Below is a small trained network, with its code and all its weights. Each question gives an input and a class and asks what happens when units are switched off, that is, made to give their printed mean instead of their output.

import numpy as np


def w(rows, s, z=0):
    codes = np.array(rows[::2]) - 128.0
    scale = np.full(codes.shape[1], s)
    scale[-1] = z or s
    return codes * scale


def f(y):
    return y / 2 * (1 + np.tanh(0.7978845608 * (y + 0.044715 * y**3)))


def log_softmax(a):
    a = a - a.max(-1, keepdims=True)
    return a - np.log(np.exp(a).sum(-1, keepdims=True))


def net(x, mask):
    res = np.array(x, float).reshape(1, 7) / 4 @ E
    y = f(res @ A[0][:, :-1].T + A[0][:, -1])
    res = res + np.where(mask, y, B[0][:, -1]) @ B[0][:, :-1]
    return log_softmax(res[-1] @ U[:, :-1].T + U[:, -1])


A, B = {}, {}
E = w([
[138,181,234,157,130,187,193],'x0',
[154,22,140,135,141,86,163],'x1',
[145,125,34,163,79,170,132],'x2',
[141,99,167,57,160,159,34],'x3',
[80,201,95,8,106,152,134],'x4',
[76,133,78,148,178,120,137],'x5',
[113,124,166,154,220,188,138],'x6',
],0.012)
A[0] = w([
[142,106,162,156,196,168,72,128],'n0',
[184,98,163,128,96,142,83,12],'n1',
[143,103,89,104,72,95,130,30],'n2',
[118,116,127,115,167,146,89,73],'n3',
[121,211,98,97,71,90,141,119],'n4',
[122,122,126,124,143,130,96,78],'n5',
[187,100,224,229,128,99,170,132],'n6',
[100,150,152,141,153,164,179,140],'n7',
[201,154,108,116,36,142,160,118],'n8',
[114,203,190,125,168,180,214,146],'n9',
[115,123,74,175,131,115,132,84],'n10',
[140,100,145,87,192,147,40,115],'n11',
[112,99,71,60,81,43,167,114],'n12',
[136,152,150,176,151,175,103,73],'n13',
[140,98,107,92,118,110,59,97],'n14',
[154,151,129,115,118,124,100,57],'n15',
[87,199,99,109,66,116,125,74],'n16',
[115,163,122,126,106,113,109,73],'n17',
[126,104,164,136,111,126,98,72],'n18',
[135,119,251,37,135,127,111,141],'n19',
[133,133,125,124,131,134,136,102],'n20',
[142,108,177,157,84,135,137,90],'n21',
[159,125,192,191,124,103,141,113],'n22',
[75,114,102,119,164,128,143,74],'n23',
[86,146,118,129,135,89,127,82],'n24',
[104,148,137,139,107,88,112,90],'n25',
[126,147,191,92,137,146,138,80],'n26',
[113,172,168,126,146,159,182,130],'n27',
[134,111,120,118,121,135,145,101],'n28',
[17,123,103,131,163,88,180,122],'n29',
],0.014,0.011)
B[0] = w([
[126,108,85,67,101,124,125,188],'n0',
[159,144,124,115,140,98,148,148],'n1',
[135,57,134,135,72,139,107,169],'n2',
[108,105,138,114,98,140,128,148],'n3',
[77,154,129,53,137,149,101,208],'n4',
[138,127,134,116,108,138,135,134],'n5',
[192,34,69,131,131,73,162,252],'n6',
[107,115,166,179,133,133,103,171],'n7',
[91,88,140,135,61,155,59,197],'n8',
[96,129,183,195,109,170,78,217],'n9',
[135,149,124,111,158,121,136,170],'n10',
[70,131,100,77,54,141,75,203],'n11',
[141,13,119,146,64,120,138,226],'n12',
[123,97,134,149,98,138,136,152],'n13',
[90,102,127,130,95,166,123,183],'n14',
[123,146,131,126,132,147,143,131],'n15',
[120,190,164,69,160,135,141,193],'n16',
[117,152,113,122,145,113,107,141],'n17',
[142,134,115,120,154,139,125,139],'n18',
[134,186,66,2,179,85,180,224],'n19',
[117,141,120,139,121,112,123,124],'n20',
[164,117,123,141,126,127,148,159],'n21',
[159,84,76,142,122,98,143,193],'n22',
[161,115,150,144,148,109,140,144],'n23',
[158,125,112,109,126,126,144,139],'n24',
[114,120,108,98,124,135,117,134],'n25',
[129,153,120,82,158,113,125,162],'n26',
[119,145,167,175,107,169,109,179],'n27',
[129,115,134,134,143,130,116,128],'n28',
[178,137,92,126,160,91,168,182],'n29',
],0.013,0.02)
U = w([
[94,254,187,63,195,187,89,2],'0',
[141,95,88,8,120,106,112,206],'1',
[150,37,150,180,85,156,103,134],'2',
[219,92,74,84,241,48,197,139],'3',
],0.0082,0.0063)

Each question gives the input, the list of numbers given to net, and the class t.
The units are the neurons (one row each of A and B). Each row of codes is followed by its name. A weight is (code - 128) times the scale printed after its matrix; where a second scale follows, it is the last column's (A, B and U).
mask holds one flag per neuron, in row order. A switched-off neuron (its flag False) gives its mean, the last column of its row in B, instead of its output. The means were averaged over made-up inputs and are rounded, as every weight is.
A unit's drop is (log p(t) with every unit on - log p(t) with that unit switched off) / (log p(t) with every unit on - log p(t) with every unit switched off).
The circuit of an input: a set's keep is (log p(t) with only the set's units on - log p(t) with every unit switched off) / (log p(t) with every unit on - log p(t) with every unit switched off). Starting from the 12 units with the biggest drops (on a tie, the unit counted first), units are removed one at a time, each time the one whose removal leaves the highest keep (on an exact tie, the one counted first), for as long as the keep stays at least 0.8.
circuit, biggest first: the units of the circuit, biggest drop first
unit that matters most: the unit with the biggest drop
top k neurons: the k neurons with the biggest drops, biggest first
drop when u is switched off: that unit's drop, to one decimal
input [-7,6,7,2,8,0,-1], class 2: circuit, biggest first : [n12 n19]
input [0,1,-6,-1,5,8,-6], class 3: unit that matters most : n29
input [3,8,2,5,0,4,-7], class 2: top 2 neurons : [n19 n4]
input [-5,-5,5,4,-5,0,-3], class 2: top 3 neurons : [n19 n4 n16]
input [5,-8,5,5,2,6,7], class 2: top 2 neurons : [n19 n13]
input [4,-4,5,1,1,3,-8], class 0: top 2 neurons : [n6 n16]
input [-4,1,-6,-6,6,0,2], class 3: top 2 neurons : [n29 n11]
input [2,-8,-3,7,0,0,7], class 0: top 3 neurons : [n6 n9 n12]
input [5,4,8,6,-4,6,2], class 3: top 2 neurons : [n9 n8]
input [8,-2,3,4,-8,8,-8], class 3: top 2 neurons : [n6 n9]
input [6,8,-2,7,-2,3,2], class 3: top 4 neurons : [n6 n8 n19 n4]
input [-3,6,2,-7,1,1,0], class 3: top 2 neurons : [n9 n29]
input [8,3,-5,-8,7,-3,4], class 0: top 2 neurons : [n9 n19]
input [-1,3,-3,-4,0,5,5], class 3: circuit, biggest first : [n29]
input [0,-1,-1,-3,0,2,1], class 2: top 2 neurons : [n19 n16]
input [7,4,-7,8,6,-1,1], class 0: top 2 neurons : [n6 n9]
input [4,-1,6,2,-1,6,-5], class 0: drop when n6 is switched off : 0.4
input [1,8,4,8,-7,-5,-4], class 3: drop when n6 is switched off : 0.3
input [-1,-8,5,3,-5,-4,0], class 2: drop when n4 is switched off : 0.3
input [5,-4,8,4,0,-1,2], class 2: unit that matters most : n19
